Here is a tiny trained network, its code and every weight. The questions are about switching its units off for an input and a target symbol, where a switched-off unit gives its printed mean instead of its output.

import numpy as np


def w(rows, s, z=0):
    codes = np.array(rows[::2]) - 128.0
    scale = np.full(codes.shape[1], s)
    scale[-1] = z or s
    return codes * scale


def norm(h):
    return h / np.sqrt((h * h).mean(-1, keepdims=True) + 1e-5)


def f(y):
    return np.maximum(y, 0)


def softmax(a):
    e = np.exp(a - a.max(-1, keepdims=True))
    return e / e.sum(-1, keepdims=True)


def log_softmax(a):
    a = a - a.max(-1, keepdims=True)
    return a - np.log(np.exp(a).sum(-1, keepdims=True))


def net(x, mask):
    ids = ['ΔΞΣΩαβγεθλμπτφψ'.index(c) for c in x.split()]
    T = len(ids)
    res = E[ids] + P[:T]
    u = 0
    for l in range(3):
        q, k, v = (norm(res) @ M[l].T for M in (Q, K, V))
        z = softmax(np.where(np.tri(T) > 0, q @ k.T / 3**0.5, -1e9)) @ v
        res = res + np.where(mask[u], z, O[l][:, -1]) @ O[l][:, :-1]
        u += 1
        y = f(norm(res) @ A[l][:, :-1].T + A[l][:, -1])
        res = res + np.where(mask[u : u + 8], y, B[l][:, -1]) @ B[l][:, :-1]
        u += 8
    return log_softmax(norm(res)[-1] @ U[:, :-1].T + U[:, -1])


Q, K, V, O, A, B = {}, {}, {}, {}, {}, {}
E = w([
[49,74,101,175,130,113,135],'Δ',
[112,106,47,113,9,5,67],'Ξ',
[157,96,8,78,164,99,21],'Σ',
[96,104,92,157,35,103,103],'Ω',
[163,81,72,146,87,133,65],'α',
[231,90,111,79,64,33,115],'β',
[90,218,141,88,211,136,161],'γ',
[85,170,152,110,242,172,170],'ε',
[93,150,171,166,4,103,163],'θ',
[201,101,56,80,71,28,66],'λ',
[84,78,189,132,205,41,85],'μ',
[189,92,6,157,98,89,1],'π',
[222,82,84,126,173,139,77],'τ',
[72,131,105,169,58,124,108],'φ',
[91,111,138,189,118,227,135],'ψ',
],0.012)
P = w([
[161,225,32,179,173,127,254],'0',
[193,152,98,204,177,128,163],'1',
[184,130,150,207,143,216,114],'2',
[115,188,134,123,129,227,80],'3',
[89,219,153,93,101,193,46],'4',
[66,223,170,103,16,145,24],'5',
],0.0061)
Q[0] = w([
[205,148,162,120,102,157,48],'0.h0',
[199,162,148,223,136,78,51],'0.h0',
[3,84,205,62,51,212,76],'0.h0',
],0.0046)
K[0] = w([
[38,45,153,158,32,184,71],'0.h0',
[85,105,78,136,255,26,219],'0.h0',
[70,124,159,142,157,101,93],'0.h0',
],0.0038)
V[0] = w([
[45,31,208,177,130,15,123],'0.h0',
[62,153,122,168,122,136,172],'0.h0',
[167,162,9,183,50,88,253],'0.h0',
],0.0052)
O[0] = w([
[161,254,70,122,184,134,54,254],'0.h0',
[117,141,92,146,137,94,126,166],'0.h0',
[56,70,88,85,120,169,215,128],'0.h0',
],0.0095,0.0022)
A[0] = w([
[42,104,166,164,186,102,226,155],'0.n0',
[192,144,116,78,127,155,115,42],'0.n1',
[110,189,70,146,155,214,128,133],'0.n2',
[170,208,61,160,96,94,159,68],'0.n3',
[113,98,129,175,254,109,160,127],'0.n4',
[190,151,196,58,78,197,104,115],'0.n5',
[53,139,145,131,196,55,91,173],'0.n6',
[160,143,73,193,108,96,152,2],'0.n7',
],0.0077,0.0035)
B[0] = w([
[176,134,132,111,159,110,43,193],'0.n0',
[104,191,121,213,55,151,190,145],'0.n1',
[175,122,42,35,94,212,117,208],'0.n2',
[182,173,32,63,126,209,187,174],'0.n3',
[179,154,57,48,57,121,183,207],'0.n4',
[106,105,96,108,80,240,72,159],'0.n5',
[201,168,119,191,2,215,170,253],'0.n6',
[156,73,151,159,142,63,140,137],'0.n7',
],0.0063,0.0058)
Q[1] = w([
[124,253,80,103,70,117,57],'1.h0',
[82,92,87,132,200,73,118],'1.h0',
[113,109,156,110,37,165,49],'1.h0',
],0.0056)
K[1] = w([
[84,137,170,66,37,170,51],'1.h0',
[122,101,181,126,178,124,213],'1.h0',
[176,168,211,137,151,127,1],'1.h0',
],0.0082)
V[1] = w([
[97,109,127,130,205,254,130],'1.h0',
[131,112,67,69,182,83,76],'1.h0',
[163,173,154,50,144,185,174],'1.h0',
],0.0074)
O[1] = w([
[152,62,132,137,55,4,112,140],'1.h0',
[126,157,212,76,183,132,61,167],'1.h0',
[81,157,138,145,131,40,179,255],'1.h0',
],0.012,0.0027)
A[1] = w([
[4,102,182,171,157,1,100,195],'1.n0',
[76,210,145,66,169,123,92,86],'1.n1',
[155,177,138,108,101,190,123,141],'1.n2',
[56,137,144,139,141,98,141,69],'1.n3',
[133,190,209,222,232,84,77,130],'1.n4',
[75,85,116,120,138,175,148,120],'1.n5',
[61,149,105,122,124,103,191,52],'1.n6',
[84,152,121,89,82,54,69,254],'1.n7',
],0.0087,0.0023)
B[1] = w([
[205,139,164,190,203,254,161,142],'1.n0',
[94,56,170,175,42,207,114,202],'1.n1',
[147,113,89,112,79,105,120,255],'1.n2',
[74,177,177,185,194,175,152,130],'1.n3',
[66,90,175,157,143,128,45,193],'1.n4',
[71,245,222,122,157,164,91,155],'1.n5',
[151,80,170,179,136,161,89,149],'1.n6',
[192,45,174,181,127,133,152,226],'1.n7',
],0.0077,0.0065)
Q[2] = w([
[207,175,70,160,32,143,113],'2.h0',
[237,131,2,131,60,166,53],'2.h0',
[131,143,199,153,102,117,92],'2.h0',
],0.0099)
K[2] = w([
[188,176,183,174,79,176,35],'2.h0',
[151,254,111,211,40,95,66],'2.h0',
[150,104,82,104,158,33,23],'2.h0',
],0.0081)
V[2] = w([
[9,166,179,254,52,204,100],'2.h0',
[37,78,208,162,195,122,64],'2.h0',
[116,132,89,128,212,153,37],'2.h0',
],0.0063)
O[2] = w([
[94,88,46,67,183,96,182,215],'2.h0',
[77,14,95,206,254,50,64,1],'2.h0',
[156,78,109,158,45,129,122,122],'2.h0',
],0.0077,0.0057)
A[2] = w([
[129,144,183,160,117,113,90,40],'2.n0',
[111,105,111,114,146,127,167,77],'2.n1',
[146,139,100,103,76,127,114,156],'2.n2',
[109,129,170,92,134,155,132,1],'2.n3',
[134,169,90,140,131,158,183,193],'2.n4',
[141,120,50,136,143,98,157,136],'2.n5',
[150,142,82,138,138,100,121,186],'2.n6',
[148,106,115,150,114,8,126,109],'2.n7',
],0.015,0.0042)
B[2] = w([
[119,21,95,82,124,78,115,155],'2.n0',
[131,120,39,78,81,127,129,141],'2.n1',
[99,126,85,179,147,194,111,244],'2.n2',
[35,123,183,198,165,157,196,133],'2.n3',
[175,120,174,116,138,87,40,213],'2.n4',
[112,196,193,204,171,27,119,162],'2.n5',
[61,143,223,131,146,95,195,167],'2.n6',
[145,174,63,134,30,180,255,151],'2.n7',
],0.0079,0.011)
U = w([
[201,251,121,101,33,179,58,151],'Δ',
[18,148,80,8,87,237,64,52],'Ξ',
[124,48,213,85,50,90,1,208],'Σ',
[60,128,108,58,119,105,125,157],'Ω',
[67,60,108,51,72,130,154,163],'α',
[51,159,200,102,115,142,129,124],'β',
[153,116,164,185,206,170,192,247],'γ',
[175,126,187,149,144,112,136,123],'ε',
[65,196,105,57,140,49,137,238],'θ',
[13,131,199,117,147,217,145,198],'λ',
[112,222,122,233,208,71,28,154],'μ',
[112,102,121,116,149,200,128,4],'π',
[108,118,178,136,99,148,135,27],'τ',
[98,131,89,99,152,113,151,153],'φ',
[207,90,69,188,44,47,229,37],'ψ',
],0.0065,0.0021)

Each question gives the input, a string of symbols that net reads in full, and the target symbol t.
The units are the heads (3 rows each of Q, K, V and O) and the neurons (one row each of A and B). Each row of codes is followed by its name. A weight is (code - 128) times the scale printed after its matrix; where a second scale follows, it is the last column's (O, A, B and U).
mask holds one flag per unit, layer by layer, with each layer's heads first. A switched-off unit (its flag False) gives its mean, the last column of its rows in O or B, instead of its output. The means were averaged over made-up inputs and are rounded, as every weight is.
A unit's drop is (log p(t) with every unit on - log p(t) with that unit switched off) / (log p(t) with every unit on - log p(t) with every unit switched off).
The circuit of an input: a set's keep is (log p(t) with only the set's units on - log p(t) with every unit switched off) / (log p(t) with every unit on - log p(t) with every unit switched off). Starting from the 12 units with the biggest drops (on a tie, the unit counted first), units are removed one at a time, each time the one whose removal leaves the highest keep (on an exact tie, the one counted first), for as long as the keep stays at least 0.8.
units of the circuit, in order: the units of the circuit, biggest drop first
most important unit: the unit with the biggest drop
top k neurons: the k neurons with the biggest drops, biggest first
top k neurons in layer l: the k neurons of layer l with the biggest drops, biggest first
input ψ ψ γ, target ψ: units of the circuit, in order -> [1.h0]
input μ μ Ξ, target μ: top 4 neurons -> [1.n4, 0.n6, 0.n3, 0.n4]
input Ω μ Σ γ μ γ, target μ: top 3 neurons in layer 0 -> [0.n6, 0.n2, 0.n4]
input μ φ α ψ μ λ, target μ: top 2 neurons in layer 0 -> [0.n6, 0.n2]
input γ π μ γ μ α, target μ: top 4 neurons -> [0.n6, 1.n4, 2.n5, 0.n2]
input θ μ λ μ ψ α, target ψ: top 2 neurons -> [0.n6, 1.n4]
input θ Σ μ μ Δ, target μ: top 2 neurons -> [0.n6, 1.n4]
input Ξ μ μ θ, target μ: top 4 neurons -> [0.n6, 1.n4, 2.n5, 0.n3]
input ψ λ ψ β, target ψ: top 3 neurons -> [0.n0, 1.n5, 2.n5]
input μ ε Σ μ ψ β, target ψ: top 2 neurons -> [0.n6, 1.n4]
input μ γ μ γ, target μ: top 3 neurons in layer 0 -> [0.n6, 0.n4, 0.n2]
input μ μ Ξ ψ ψ ψ, target ψ: top 4 neurons -> [1.n4, 0.n6, 1.n1, 0.n3]
input α μ Ξ μ Σ, target μ: top 3 neurons -> [0.n6, 1.n4, 2.n5]
input ψ μ μ φ, target μ: top 3 neurons -> [0.n6, 1.n4, 2.n5]
input μ μ Ω, target μ: top 2 neurons -> [1.n4, 0.n6]
input φ Σ Ξ μ ψ μ, target ψ: top 2 neurons in layer 0 -> [0.n6, 0.n4]
input θ Ξ μ μ, target μ: top 3 neurons -> [0.n6, 1.n4, 0.n0]
input ψ ψ τ, target ψ: units of the circuit, in order -> [1.h0]
input μ μ ψ θ ψ ψ, target ψ: top 3 neurons -> [1.n4, 0.n6, 1.n1]
input Δ α ψ θ, target ψ: most important unit -> 1.h0
input μ μ ψ λ, target ψ: top 3 neurons in layer 0 -> [0.n3, 0.n6, 0.n4]
input Ω π μ ψ μ α, target μ: top 3 neurons in layer 0 -> [0.n6, 0.n2, 0.n3]
input λ μ μ λ, target μ: top 2 neurons in layer 0 -> [0.n6, 0.n3]
input μ μ ε, target μ: top 2 neurons in layer 0 -> [0.n6, 0.n4]
input μ μ ψ ψ τ, target ψ: top 3 neurons in layer 1 -> [1.n4, 1.n1, 1.n7]
input μ Σ μ ψ, target μ: top 2 neurons in layer 1 -> [1.n4, 1.n1]
